Here is a tiny trained network, its code and every weight. The questions are about switching its units off for an input and a class, where a switched-off unit gives its printed mean instead of its output.

import numpy as np


def w(rows, s, z=0):
    codes = np.array(rows[::2]) - 128.0
    scale = np.full(codes.shape[1], s)
    scale[-1] = z or s
    return codes * scale


def norm(h):
    return h / np.sqrt((h * h).mean(-1, keepdims=True) + 1e-5)


def f(y):
    return np.maximum(y, 0)


def log_softmax(a):
    a = a - a.max(-1, keepdims=True)
    return a - np.log(np.exp(a).sum(-1, keepdims=True))


def net(x, mask):
    res = np.array(x, float).reshape(1, 5) / 4 @ E
    u = 0
    for l in range(3):
        y = f(norm(res) @ A[l][:, :-1].T + A[l][:, -1])
        res = res + np.where(mask[u : u + 12], y, B[l][:, -1]) @ B[l][:, :-1]
        u += 12
    return log_softmax(norm(res)[-1] @ U[:, :-1].T + U[:, -1])


A, B = {}, {}
E = w([
[146,148,105,163,139,73,156],'x0',
[151,84,80,173,103,115,33],'x1',
[143,20,118,125,52,123,182],'x2',
[137,181,41,1,68,74,114],'x3',
[94,113,68,140,162,146,142],'x4',
],0.0096)
A[0] = w([
[75,168,159,81,203,133,160,102],'0.n1',
[172,143,111,147,157,78,201,82],'0.n2',
[104,121,29,156,141,177,129,16],'0.n3',
[30,110,139,66,100,245,95,31],'0.n4',
[66,114,69,135,208,178,178,91],'0.n5',
[143,163,57,198,152,57,183,2],'0.n6',
[119,179,79,85,148,122,68,128],'0.n7',
[171,167,209,105,69,95,109,48],'0.n8',
[108,106,119,106,102,85,160,64],'0.n9',
[57,115,43,102,160,145,161,115],'0.n10',
[93,72,102,79,154,155,250,238],'0.n11',
[103,66,78,125,44,167,118,172],'0.n12',
],0.011,0.0037)
B[0] = w([
[188,143,149,105,172,112,155,224],'0.n1',
[171,150,130,162,32,249,115,176],'0.n2',
[136,125,237,153,99,51,40,161],'0.n3',
[164,236,61,237,2,212,176,179],'0.n4',
[100,133,238,121,102,106,88,205],'0.n5',
[124,180,102,158,23,222,151,178],'0.n6',
[64,87,56,104,153,166,187,217],'0.n7',
[89,97,240,117,58,61,78,184],'0.n8',
[107,107,110,128,183,166,176,162],'0.n9',
[72,147,240,66,31,43,62,193],'0.n10',
[227,111,179,130,141,84,180,254],'0.n11',
[170,104,71,159,149,42,202,221],'0.n12',
],0.0081,0.0073)
A[1] = w([
[198,89,102,98,151,215,63,101],'1.n1',
[168,167,97,190,42,129,86,92],'1.n2',
[61,209,149,99,163,179,137,63],'1.n3',
[79,207,177,85,183,132,22,112],'1.n4',
[128,189,126,158,43,152,201,111],'1.n5',
[69,213,103,117,238,136,67,126],'1.n6',
[120,154,119,76,98,60,175,119],'1.n7',
[199,135,95,75,109,67,90,137],'1.n8',
[123,245,116,142,145,210,88,112],'1.n9',
[178,144,202,238,106,167,147,145],'1.n10',
[121,104,198,110,74,82,102,92],'1.n11',
[88,40,35,177,147,101,2,3],'1.n12',
],0.0089,0.0056)
B[1] = w([
[172,123,105,107,134,131,104,131],'1.n1',
[150,213,85,162,84,228,104,172],'1.n2',
[139,175,143,219,142,54,160,161],'1.n3',
[155,64,70,185,64,53,197,182],'1.n4',
[161,186,52,124,118,209,77,199],'1.n5',
[159,38,128,166,123,52,255,168],'1.n6',
[100,146,137,147,189,172,70,190],'1.n7',
[34,98,113,145,149,166,140,178],'1.n8',
[180,78,66,178,75,107,211,177],'1.n9',
[19,129,73,76,165,175,129,254],'1.n10',
[86,156,105,190,90,51,103,176],'1.n11',
[232,203,172,158,184,83,15,154],'1.n12',
],0.0082,0.0099)
A[2] = w([
[120,165,97,14,118,108,170,192],'2.n1',
[201,105,52,127,124,96,3,134],'2.n2',
[94,150,153,179,90,118,122,161],'2.n3',
[132,150,193,63,198,149,169,143],'2.n4',
[98,156,64,45,97,103,114,42],'2.n5',
[176,49,103,142,82,128,150,59],'2.n6',
[67,135,168,131,108,85,113,153],'2.n7',
[74,89,144,158,215,169,130,95],'2.n8',
[163,167,158,79,112,149,155,87],'2.n9',
[157,76,141,108,121,127,151,88],'2.n10',
[96,99,130,103,142,109,153,59],'2.n11',
[174,77,129,108,80,147,121,4],'2.n12',
],0.014,0.0033)
B[2] = w([
[118,48,171,179,181,169,97,234],'2.n1',
[212,164,227,133,181,179,142,246],'2.n2',
[94,140,133,26,31,113,97,253],'2.n3',
[215,132,130,159,130,117,45,207],'2.n4',
[11,84,139,75,157,159,124,211],'2.n5',
[79,190,114,125,139,94,168,223],'2.n6',
[130,158,136,92,103,47,76,198],'2.n7',
[25,55,90,55,186,152,98,191],'2.n8',
[141,168,99,155,146,130,72,192],'2.n9',
[141,164,95,148,173,51,126,161],'2.n10',
[142,131,64,117,118,150,122,153],'2.n11',
[124,149,81,166,119,108,163,149],'2.n12',
],0.011,0.0066)
U = w([
[17,30,115,111,236,160,104,173],'0',
[138,127,63,205,140,19,246,151],'1',
[223,173,195,173,186,156,79,175],'2',
[93,181,65,158,54,249,137,152],'3',
[51,135,169,104,61,40,76,129],'4',
[131,132,45,115,99,121,74,145],'5',
[160,68,57,89,110,126,115,5],'6',
[200,30,57,71,103,127,122,1],'7',
],0.015,0.0075)

Each question gives the input, the list of numbers given to net, and the class t.
The units are the neurons (one row each of A and B). Each row of codes is followed by its name. A weight is (code - 128) times the scale printed after its matrix; where a second scale follows, it is the last column's (A, B and U).
mask holds one flag per neuron, layer by layer. A switched-off neuron (its flag False) gives its mean, the last column of its row in B, instead of its output. The means were averaged over made-up inputs and are rounded, as every weight is.
A unit's drop is (log p(t) with every unit on - log p(t) with that unit switched off) / (log p(t) with every unit on - log p(t) with every unit switched off).
The circuit of an input: a set's keep is (log p(t) with only the set's units on - log p(t) with every unit switched off) / (log p(t) with every unit on - log p(t) with every unit switched off). Starting from the 12 units with the biggest drops (on a tie, the unit counted first), units are removed one at a time, each time the one whose removal leaves the highest keep (on an exact tie, the one counted first), for as long as the keep stays at least 0.8.
units of the circuit, in order: the units of the circuit, biggest drop first
most important unit: the unit with the biggest drop
k most important neurons: the k neurons with the biggest drops, biggest first
top k neurons in layer l: the k neurons of layer l with the biggest drops, biggest first
input [1,4,3,1,3], class 2: units of the circuit, in order	2.n2, 0.n3
input [-5,-4,-1,-7,-3], class 0: most important unit	2.n8
input [0,-2,8,8,-5], class 0: units of the circuit, in order	2.n1, 2.n5
input [8,0,-8,-7,-6], class 1: 4 most important neurons	0.n11, 1.n9, 1.n4, 1.n6
input [0,-1,2,-7,8], class 4: units of the circuit, in order	0.n5, 2.n3
input [6,3,-1,3,-6], class 3: top 2 neurons in layer 1	1.n2, 1.n5
input [-3,-8,5,-5,-7], class 2: units of the circuit, in order	2.n4, 1.n4
input [-4,-6,-1,-4,2], class 2: units of the circuit, in order	2.n4, 0.n1
input [-2,-1,5,4,-2], class 1: 3 most important neurons	1.n10, 0.n11, 0.n12
input [-8,-4,-4,-7,7], class 3: top 2 neurons in layer 1	1.n9, 1.n7
input [8,2,6,-4,-8], class 3: 4 most important neurons	0.n2, 0.n10, 0.n5, 1.n2
input [-6,3,5,4,-6], class 3: top 2 neurons in layer 0	0.n4, 0.n10
input [-3,-6,7,7,3], class 0: top 2 neurons in layer 2	2.n1, 2.n5
input [-6,-5,-5,5,-4], class 3: 3 most important neurons	0.n4, 1.n10, 1.n3
input [-4,-5,3,2,8], class 4: units of the circuit, in order	0.n10
input [-4,-6,-1,-6,8], class 4: 2 most important neurons	0.n5, 0.n10
input [2,-8,-7,6,-6], class 2: 2 most important neurons	0.n1, 1.n10
input [-1,-5,-8,6,-7], class 1: 3 most important neurons	1.n6, 1.n4, 1.n10
input [4,4,4,-7,-7], class 0: 3 most important neurons	1.n10, 2.n8, 0.n10
input [6,3,-3,8,6], class 0: most important unit	0.n7
input [3,7,-6,1,8], class 4: 2 most important neurons	0.n10, 0.n3
input [6,-3,-2,-3,8], class 4: 2 most important neurons	0.n5, 0.n10
input [-3,0,-5,-7,-6], class 0: 2 most important neurons	0.n10, 2.n8
input [6,0,-5,2,5], class 3: 2 most important neurons	0.n6, 0.n2
input [-6,-4,5,3,7], class 4: 2 most important neurons	0.n10, 0.n5
input [5,1,-6,-2,-7], class 4: 2 most important neurons	0.n8, 0.n4
input [-7,7,-3,5,-7], class 2: units of the circuit, in order	2.n2
input [2,6,-3,5,0], class 2: 3 most important neurons	1.n12, 2.n2, 1.n10
input [8,7,-6,-8,1], class 0: top 3 neurons in layer 0	0.n4, 0.n2, 0.n10
input [1,1,3,-5,-7], class 4: top 2 neurons in layer 0	0.n8, 0.n7
